Below are the code and all the weights of a small trained network. Each question names an input and a target symbol and asks about switching units off, where a switched-off unit gives its printed mean instead of its output.

import numpy as np


def w(rows, s, z=0):
    codes = np.array(rows[::2]) - 128.0
    scale = np.full(codes.shape[1], s)
    scale[-1] = z or s
    return codes * scale


def norm(h):
    return h / np.sqrt((h * h).mean(-1, keepdims=True) + 1e-5)


def f(y):
    return y / 2 * (1 + np.tanh(0.7978845608 * (y + 0.044715 * y**3)))


def softmax(a):
    e = np.exp(a - a.max(-1, keepdims=True))
    return e / e.sum(-1, keepdims=True)


def log_softmax(a):
    a = a - a.max(-1, keepdims=True)
    return a - np.log(np.exp(a).sum(-1, keepdims=True))


def net(x, mask):
    ids = ['ΔΘΞΦΩαβεζηλμπστψ'.index(c) for c in x.split()]
    T = len(ids)
    res = E[ids] + P[:T]
    u = 0
    for l in range(3):
        q, k, v = (norm(res) @ M[l].T for M in (Q, K, V))
        z = softmax(np.where(np.tri(T) > 0, q @ k.T / 3**0.5, -1e9)) @ v
        res = res + np.where(mask[u], z, O[l][:, -1]) @ O[l][:, :-1]
        u += 1
        y = f(norm(res) @ A[l][:, :-1].T + A[l][:, -1])
        res = res + np.where(mask[u : u + 8], y, B[l][:, -1]) @ B[l][:, :-1]
        u += 8
    return log_softmax(norm(res)[-1] @ U[:, :-1].T + U[:, -1])


Q, K, V, O, A, B = {}, {}, {}, {}, {}, {}
E = w([
[134,92,111,153,158,34,105,101],'Δ',
[141,78,130,122,193,168,76,111],'Θ',
[94,85,152,160,136,90,89,120],'Ξ',
[128,104,125,213,104,57,126,112],'Φ',
[82,81,171,138,173,208,76,112],'Ω',
[19,194,18,82,193,136,246,89],'α',
[180,74,118,112,193,64,98,107],'β',
[115,121,102,190,95,120,93,135],'ε',
[139,120,122,152,89,67,104,147],'ζ',
[116,85,163,200,120,91,122,122],'η',
[130,127,172,207,60,133,103,165],'λ',
[129,67,171,196,153,92,115,95],'μ',
[103,71,171,202,102,141,85,130],'π',
[143,63,204,172,128,182,91,125],'σ',
[146,131,112,106,117,228,73,155],'τ',
[204,141,47,87,103,82,103,170],'ψ',
],0.012)
P = w([
[121,170,164,114,120,141,2,119],'0',
[89,129,134,119,152,107,127,163],'1',
[134,149,105,181,190,125,112,143],'2',
[152,149,108,147,98,146,129,50],'3',
[84,70,91,115,73,132,115,138],'4',
[121,103,86,197,112,160,145,162],'5',
[197,126,107,201,122,184,194,98],'6',
],0.014)
Q[0] = w([
[34,62,67,123,143,102,47,238],'L0H0',
[80,86,187,2,43,96,122,102],'L0H0',
[119,169,208,121,194,102,163,232],'L0H0',
],0.0082)
K[0] = w([
[179,245,143,183,177,143,138,52],'L0H0',
[141,137,114,202,226,118,86,229],'L0H0',
[198,70,145,158,98,142,68,91],'L0H0',
],0.011)
V[0] = w([
[59,110,157,252,166,99,118,33],'L0H0',
[24,217,64,105,126,74,173,145],'L0H0',
[88,210,132,255,19,207,173,234],'L0H0',
],0.0074)
O[0] = w([
[183,166,172,103,110,134,204,124,98],'L0H0',
[125,124,149,151,115,136,135,254,227],'L0H0',
[74,232,127,207,101,113,154,145,4],'L0H0',
],0.012,0.0029)
A[0] = w([
[107,108,105,68,156,167,91,126,148],'L0N0',
[104,196,57,56,179,121,175,31,119],'L0N1',
[76,103,43,126,185,129,255,134,66],'L0N2',
[59,123,173,93,125,112,168,127,253],'L0N3',
[208,110,139,149,96,71,118,186,124],'L0N4',
[166,160,184,99,148,99,24,96,91],'L0N5',
[101,106,167,115,195,107,161,224,52],'L0N6',
[172,170,115,174,95,172,152,85,174],'L0N7',
],0.008,0.0065)
B[0] = w([
[131,164,136,154,142,113,126,134,250],'L0N0',
[97,153,155,98,122,129,136,149,228],'L0N1',
[116,57,148,122,110,129,138,170,183],'L0N2',
[163,122,124,185,168,118,114,137,228],'L0N3',
[105,103,151,151,147,103,138,145,254],'L0N4',
[123,94,128,160,127,113,177,169,190],'L0N5',
[133,142,123,161,90,143,136,7,162],'L0N6',
[121,125,133,90,155,98,132,158,223],'L0N7',
],0.014,0.0033)
Q[1] = w([
[139,138,128,169,254,126,137,170],'L1H0',
[215,178,135,136,142,102,126,97],'L1H0',
[68,185,133,81,180,80,99,38],'L1H0',
],0.0091)
K[1] = w([
[125,98,103,102,11,159,135,126],'L1H0',
[84,76,187,177,131,110,146,96],'L1H0',
[105,143,217,112,142,124,61,119],'L1H0',
],0.011)
V[1] = w([
[228,172,61,118,105,2,116,127],'L1H0',
[72,52,151,190,127,95,203,117],'L1H0',
[153,143,87,99,80,152,145,218],'L1H0',
],0.0085)
O[1] = w([
[204,160,178,166,168,74,13,169,253],'L1H0',
[66,85,120,106,148,7,201,144,150],'L1H0',
[118,120,103,168,182,130,103,128,181],'L1H0',
],0.012,0.0038)
A[1] = w([
[138,128,118,189,130,32,96,66,164],'L1N0',
[120,115,61,128,51,110,167,143,116],'L1N1',
[163,255,46,100,41,107,58,126,253],'L1N2',
[213,249,199,133,145,106,89,50,114],'L1N3',
[153,130,182,164,75,65,86,140,133],'L1N4',
[180,105,102,129,141,80,172,75,141],'L1N5',
[131,152,134,197,114,203,139,15,78],'L1N6',
[56,92,103,80,140,43,93,146,221],'L1N7',
],0.0088,0.0053)
B[1] = w([
[96,185,134,67,93,250,125,126,232],'L1N0',
[136,129,63,106,196,112,145,169,140],'L1N1',
[86,104,156,171,219,174,155,44,254],'L1N2',
[146,135,32,85,37,51,253,164,201],'L1N3',
[141,162,128,96,169,169,165,100,218],'L1N4',
[111,166,117,43,154,157,99,137,160],'L1N5',
[64,136,147,94,224,191,190,57,135],'L1N6',
[191,118,106,199,206,217,162,88,255],'L1N7',
],0.008,0.0062)
Q[2] = w([
[49,94,196,79,72,93,105,111],'L2H0',
[76,145,189,52,2,15,136,98],'L2H0',
[75,200,135,6,215,119,219,112],'L2H0',
],0.0066)
K[2] = w([
[139,164,153,88,130,104,108,87],'L2H0',
[141,158,184,111,157,125,121,1],'L2H0',
[138,105,127,170,27,89,115,103],'L2H0',
],0.011)
V[2] = w([
[154,209,164,119,135,97,111,13],'L2H0',
[158,68,253,180,79,142,102,110],'L2H0',
[137,115,131,130,181,80,114,24],'L2H0',
],0.0068)
O[2] = w([
[206,139,66,248,67,84,84,66,4],'L2H0',
[132,208,151,153,142,72,113,40,46],'L2H0',
[187,60,153,253,129,142,118,66,145],'L2H0',
],0.0071,0.0021)
A[2] = w([
[170,101,133,97,104,117,175,123,137],'L2N0',
[110,91,105,39,116,127,144,68,3],'L2N1',
[189,158,101,129,156,72,72,88,159],'L2N2',
[78,185,129,94,97,88,193,55,7],'L2N3',
[108,186,246,143,187,140,93,175,63],'L2N4',
[51,109,110,139,124,113,208,145,134],'L2N5',
[159,117,137,92,89,92,70,32,45],'L2N6',
[127,105,131,83,123,141,222,169,176],'L2N7',
],0.012,0.005)
B[2] = w([
[108,125,187,151,146,137,161,90,168],'L2N0',
[165,208,45,125,89,171,152,201,141],'L2N1',
[100,101,161,156,49,163,81,158,229],'L2N2',
[66,53,112,94,176,68,11,190,148],'L2N3',
[120,146,75,24,196,128,196,163,198],'L2N4',
[155,113,159,154,60,115,102,97,214],'L2N5',
[93,132,4,121,131,95,169,170,148],'L2N6',
[97,152,150,138,118,156,91,93,255],'L2N7',
],0.012,0.0081)
U = w([
[243,35,222,99,116,112,140,138,109],'Δ',
[179,142,27,125,79,156,187,122,161],'Θ',
[212,129,196,134,183,124,169,72,112],'Ξ',
[203,208,195,164,151,89,154,137,116],'Φ',
[41,185,148,37,44,231,83,145,7],'Ω',
[111,86,143,194,92,107,176,169,117],'α',
[186,1,70,59,126,112,122,98,106],'β',
[158,239,138,206,101,134,176,172,142],'ε',
[143,126,99,89,240,121,172,211,170],'ζ',
[128,162,222,132,159,75,114,91,142],'η',
[80,212,83,208,146,34,106,134,138],'λ',
[146,145,156,47,83,88,158,99,253],'μ',
[89,99,171,112,171,30,73,83,158],'π',
[84,112,62,78,139,56,83,90,154],'σ',
[96,159,110,186,170,198,174,20,98],'τ',
[98,60,118,207,165,169,19,180,89],'ψ',
],0.009,0.0046)

Each question gives the input, a string of symbols that net reads in full, and the target symbol t.
The units are the heads (3 rows each of Q, K, V and O) and the neurons (one row each of A and B). Each row of codes is followed by its name. A weight is (code - 128) times the scale printed after its matrix; where a second scale follows, it is the last column's (O, A, B and U).
mask holds one flag per unit, layer by layer, with each layer's heads first. A switched-off unit (its flag False) gives its mean, the last column of its rows in O or B, instead of its output. The means were averaged over made-up inputs and are rounded, as every weight is.
A unit's drop is (log p(t) with every unit on - log p(t) with that unit switched off) / (log p(t) with every unit on - log p(t) with every unit switched off).
The circuit of an input: a set's keep is (log p(t) with only the set's units on - log p(t) with every unit switched off) / (log p(t) with every unit on - log p(t) with every unit switched off). Starting from the 12 units with the biggest drops (on a tie, the unit counted first), units are removed one at a time, each time the one whose removal leaves the highest keep (on an exact tie, the one counted first), for as long as the keep stays at least 0.8.
units of the circuit, in order: the units of the circuit, biggest drop first
top k neurons: the k neurons with the biggest drops, biggest first
k most important neurons of layer l: the k neurons of layer l with the biggest drops, biggest first
input ψ ψ Φ ψ Δ, target Φ: units of the circuit, in order => [L0H0]
input τ ψ Θ, target τ: units of the circuit, in order => [L1H0, L0H0]
input ψ ψ ψ α λ λ τ, target Ω: 2 most important neurons of layer 2 => [L2N7, L2N5]
input ψ τ Θ τ λ ψ ψ, target λ: units of the circuit, in order => [L0H0, L2N3, L1N7]
input ψ α ψ α ψ ψ, target α: units of the circuit, in order => [L0H0, L1H0, L0N6, L2N5]
input Φ π τ Θ, target π: units of the circuit, in order => [L0H0, L2N3, L1H0]
input ε λ ψ, target ε: top 3 neurons => [L0N7, L1N3, L0N2]
input Φ Δ α ψ μ, target ζ: top 3 neurons => [L0N1, L2N4, L1N3]
input ψ ζ τ μ ψ, target τ: units of the circuit, in order => [L0H0, L1N2]
input π ψ ψ, target π: top 2 neurons => [L2N3, L0N1]
input ψ α ψ λ ψ ψ τ, target ζ: top 2 neurons => [L2N4, L0N4]
input Δ ψ ψ ψ λ τ ζ, target λ: 2 most important neurons of layer 1 => [L1N7, L1N3]
input ε α Δ Δ ψ, target ζ: units of the circuit, in order => [L2H0, L2N2]
input τ τ ψ, target τ: units of the circuit, in order => [L0H0, L1H0]
input τ μ α, target Ω: 2 most important neurons of layer 1 => [L1N6, L1N2]
input μ π ψ ψ β α, target ζ: top 2 neurons => [L2N4, L0N2]
input ψ ζ Θ μ, target ζ: top 2 neurons => [L2N4, L0N6]
input τ α ζ ψ Θ ψ Δ, target ζ: top 4 neurons => [L1N5, L0N3, L2N2, L1N3]
input α Θ τ ψ α Δ ζ, target α: top 3 neurons => [L0N4, L2N5, L0N6]
input Θ τ α, target Ω: top 3 neurons => [L0N2, L0N1, L0N4]
input ψ Ξ ψ Ω λ Δ, target Ω: top neuron => [L2N1]
input α α ψ, target α: top neuron => [L0N6]
input ψ τ π ζ ε ε ψ, target ε: top 4 neurons => [L1N3, L0N5, L0N2, L2N3]
input μ ψ τ τ ψ α Φ, target ζ: top 2 neurons => [L0N2, L2N4]
input Δ λ μ, target Δ: 2 most important neurons of layer 0 => [L0N6, L0N2]
